[[  9  16  30 -25]
 [  2  -5 -15   7]
 [ 10  15  29 -17]
 [ 31  28  26  21]
 [ 22  26  23 -33]]
->
[[ 31  28  26  21]
 [ 22  26  23 -33]
 [ 10  15  29 -17]
 [  9  16  30 -25]
 [  2  -5 -15   7]]

[[ 18   3  26   9   1  26  -3   2  15  32]
 [ 23   2   3  21 -24  15  15  13  13   8]
 [-25  -2  -5 -22  25 -17 -15 -13 -13 -13]
 [ 22   5  24  13  -8  27   4   8  16  30]
 [  0  25  -9 -10 -16 -10  30  24 -15  -2]
 [  9  23   0  -1 -18   1  29  25  -6   7]
 [ 24  -9  22  23  -8  29  -5   1  25  21]
 [ 20   7  30   8   1  29  -2   2  15  39]]
->
[[ 24  -9  22  23  -8  29  -5   1  25  21]
 [ 23   2   3  21 -24  15  15  13  13   8]
 [ 22   5  24  13  -8  27   4   8  16  30]
 [ 20   7  30   8   1  29  -2   2  15  39]
 [ 18   3  26   9   1  26  -3   2  15  32]
 [  9  23   0  -1 -18   1  29  25  -6   7]
 [  0  25  -9 -10 -16 -10  30  24 -15  -2]
 [-25  -2  -5 -22  25 -17 -15 -13 -13 -13]]

[[ 16  11  -6]
 [  8  10   6]
 [ 24  31  20]
 [ 13   8 -23]
 [-23 -29   7]
 [ 36  35   7]
 [ 29  22 -12]
 [-30 -28  11]
 [ -6  -9  -5]]
->
[[ 36  35   7]
 [ 29  22 -12]
 [ 24  31  20]
 [ 16  11  -6]
 [ 13   8 -23]
 [  8  10   6]
 [ -6  -9  -5]
 [-23 -29   7]
 [-30 -28  11]]

[[ 29   0  29  -5  30  -8 -14  25  26  24  12   9  25  29  -4  -7]
 [ 18 -23   9 -24   6 -23 -22  21 -22  19 -26  30  20  12 -24  24]
 [ 25 -32  19 -28  17 -32 -35  20  -5  17 -28  24  19  20 -34  25]
 [ 19   6  28   3  32 -14 -29   7  27   3  19  -2  18  24  -9 -25]
 [ 30  17  32   3  30  16  23  25  34  29  22  -7  30  31  20 -14]]
->
[[ 30  17  32   3  30  16  23  25  34  29  22  -7  30  31  20 -14]
 [ 29   0  29  -5  30  -8 -14  25  26  24  12   9  25  29  -4  -7]
 [ 25 -32  19 -28  17 -32 -35  20  -5  17 -28  24  19  20 -34  25]
 [ 19   6  28   3  32 -14 -29   7  27   3  19  -2  18  24  -9 -25]
 [ 18 -23   9 -24   6 -23 -22  21 -22  19 -26  30  20  12 -24  24]]

[[-22  24  20 -19  -9 -12  21 -15]
 [ 16   1  -6  29 -10  -8  -9   6]
 [ 29 -30 -12  38 -19 -34 -32  -1]
 [  9  22   7  -4  21  28  18  23]
 [ 15  -9   3   1   4 -11  -3   4]
 [  4 -17 -24  14   1  17 -19   4]
 [ 26 -22 -10  37 -17 -29 -26   0]
 [ 35 -25  -7  28  -8 -26 -22   3]
 [-23   0  14 -34  -3 -13  11 -20]
 [ -5   4   3  -3  -6  -8   3  -5]]
->
[[ 35 -25  -7  28  -8 -26 -22   3]
 [ 29 -30 -12  38 -19 -34 -32  -1]
 [ 26 -22 -10  37 -17 -29 -26   0]
 [ 16   1  -6  29 -10  -8  -9   6]
 [ 15  -9   3   1   4 -11  -3   4]
 [  9  22   7  -4  21  28  18  23]
 [  4 -17 -24  14   1  17 -19   4]
 [ -5   4   3  -3  -6  -8   3  -5]
 [-22  24  20 -19  -9 -12  21 -15]
 [-23   0  14 -34  -3 -13  11 -20]]

[[-27  13 -28  22  25 -16  -2 -17   8 -11 -24 -27  19  15   5  -1]
 [ -7  14  -6  -3 -14 -17  14 -18  15 -11 -13  -9   1 -19  33  19]]
->
[[ -7  14  -6  -3 -14 -17  14 -18  15 -11 -13  -9   1 -19  33  19]
 [-27  13 -28  22  25 -16  -2 -17   8 -11 -24 -27  19  15   5  -1]]

[[ 15  25 -15   0 -10 -25  10   9  -9  13   7 -14]
 [  0  14  -2  -4  -2   1   1   0   1   3  16  -7]
 [ 10  32 -15  -3   2 -13  16   9  -7  11  14 -12]
 [  5  22  -6  -5   3  -6   9   3  -3   4  17 -10]
 [  2  18  -4  -4   0  -2   5   1  -1   4  17  -8]]
->
[[ 15  25 -15   0 -10 -25  10   9  -9  13   7 -14]
 [ 10  32 -15  -3   2 -13  16   9  -7  11  14 -12]
 [  5  22  -6  -5   3  -6   9   3  -3   4  17 -10]
 [  2  18  -4  -4   0  -2   5   1  -1   4  17  -8]
 [  0  14  -2  -4  -2   1   1   0   1   3  16  -7]]

[[-23 -13  -1  -2  -2   5   1   2  14  -2   2 -12   0 -18  30   2]
 [  1   7   0  -1   6  -5  -1  -2  -2  -1  -1   6  -3  -1  -7  -3]
 [-21 -20   2   0  -4   1   3   4  11   3  -1 -19  -2 -16  41  -1]
 [-12 -19   1   1  -2  10  -1  -3  14   1  -2 -14   1 -15  29  -2]
 [ 11   1  -1  -3   0  -1   1  -2   6  -4  -4   1  -3  -2  -4  -4]
 [-17 -11  -2  -1   1   0  -3  -1   8   1   1  -8   2 -18  27   2]]
->
[[ 11   1  -1  -3   0  -1   1  -2   6  -4  -4   1  -3  -2  -4  -4]
 [  1   7   0  -1   6  -5  -1  -2  -2  -1  -1   6  -3  -1  -7  -3]
 [-12 -19   1   1  -2  10  -1  -3  14   1  -2 -14   1 -15  29  -2]
 [-17 -11  -2  -1   1   0  -3  -1   8   1   1  -8   2 -18  27   2]
 [-21 -20   2   0  -4   1   3   4  11   3  -1 -19  -2 -16  41  -1]
 [-23 -13  -1  -2  -2   5   1   2  14  -2   2 -12   0 -18  30   2]]

[[  8 -16   3  -9  14  14  -6  -4   6   1  -1 -12  -3]
 [ -6  -4 -22   0 -17   0   3  -2   3   0   0   8  -1]
 [  3   4  -7 -12 -37  -3  -2  -3 -13   6   0   1  -2]
 [  5   9  -4   0  -1  -8  -4   8 -10   2  -6 -10  -2]
 [  2 -25  -4   8   0  19   4  -4  11   9   2 -20  -2]]
->
[[  8 -16   3  -9  14  14  -6  -4   6   1  -1 -12  -3]
 [  5   9  -4   0  -1  -8  -4   8 -10   2  -6 -10  -2]
 [  3   4  -7 -12 -37  -3  -2  -3 -13   6   0   1  -2]
 [  2 -25  -4   8   0  19   4  -4  11   9   2 -20  -2]
 [ -6  -4 -22   0 -17   0   3  -2   3   0   0   8  -1]]
---
[[ 5 -3 31 -2]
 [ 6 -4 29 -3]
 [-4  1 31  2]
 [-2  2 30  3]
 [-3  3 29  3]]
->
[[ 5 -3]
 [ 6 -4]]

[[-36 -34 -34]
 [-38 -37 -36]]
->
[[-36 -34]
 [-38 -37]]

[[ -5  15  33  33]
 [ -1 -17 -35 -33]
 [  1 -17 -29 -29]
 [ -2 -11 -34 -35]
 [  6 -17 -33 -34]]
->
[[ -5  15]
 [ -1 -17]]

[[-34  31   8 -20   9]
 [-32  16 -20   0   0]]
->
[[-34  31]
 [-32  16]]

[[  3  26 -26  21]
 [-16  20  40  26]
 [-16  20  40  26]
 [-16  20  40  26]]
->
[[  3  26]
 [-16  20]]

[[ 18   9 -15  12   6]
 [-10 -11  -9 -29  12]]
->
[[ 18   9]
 [-10 -11]]

[[  2  31 -41]
 [ 28  -1   0]]
->
[[ 2 31]
 [28 -1]]

[[-36  16]
 [  1   2]
 [ -1   2]
 [ 32   0]]
->
[[-36  16]
 [  1   2]]
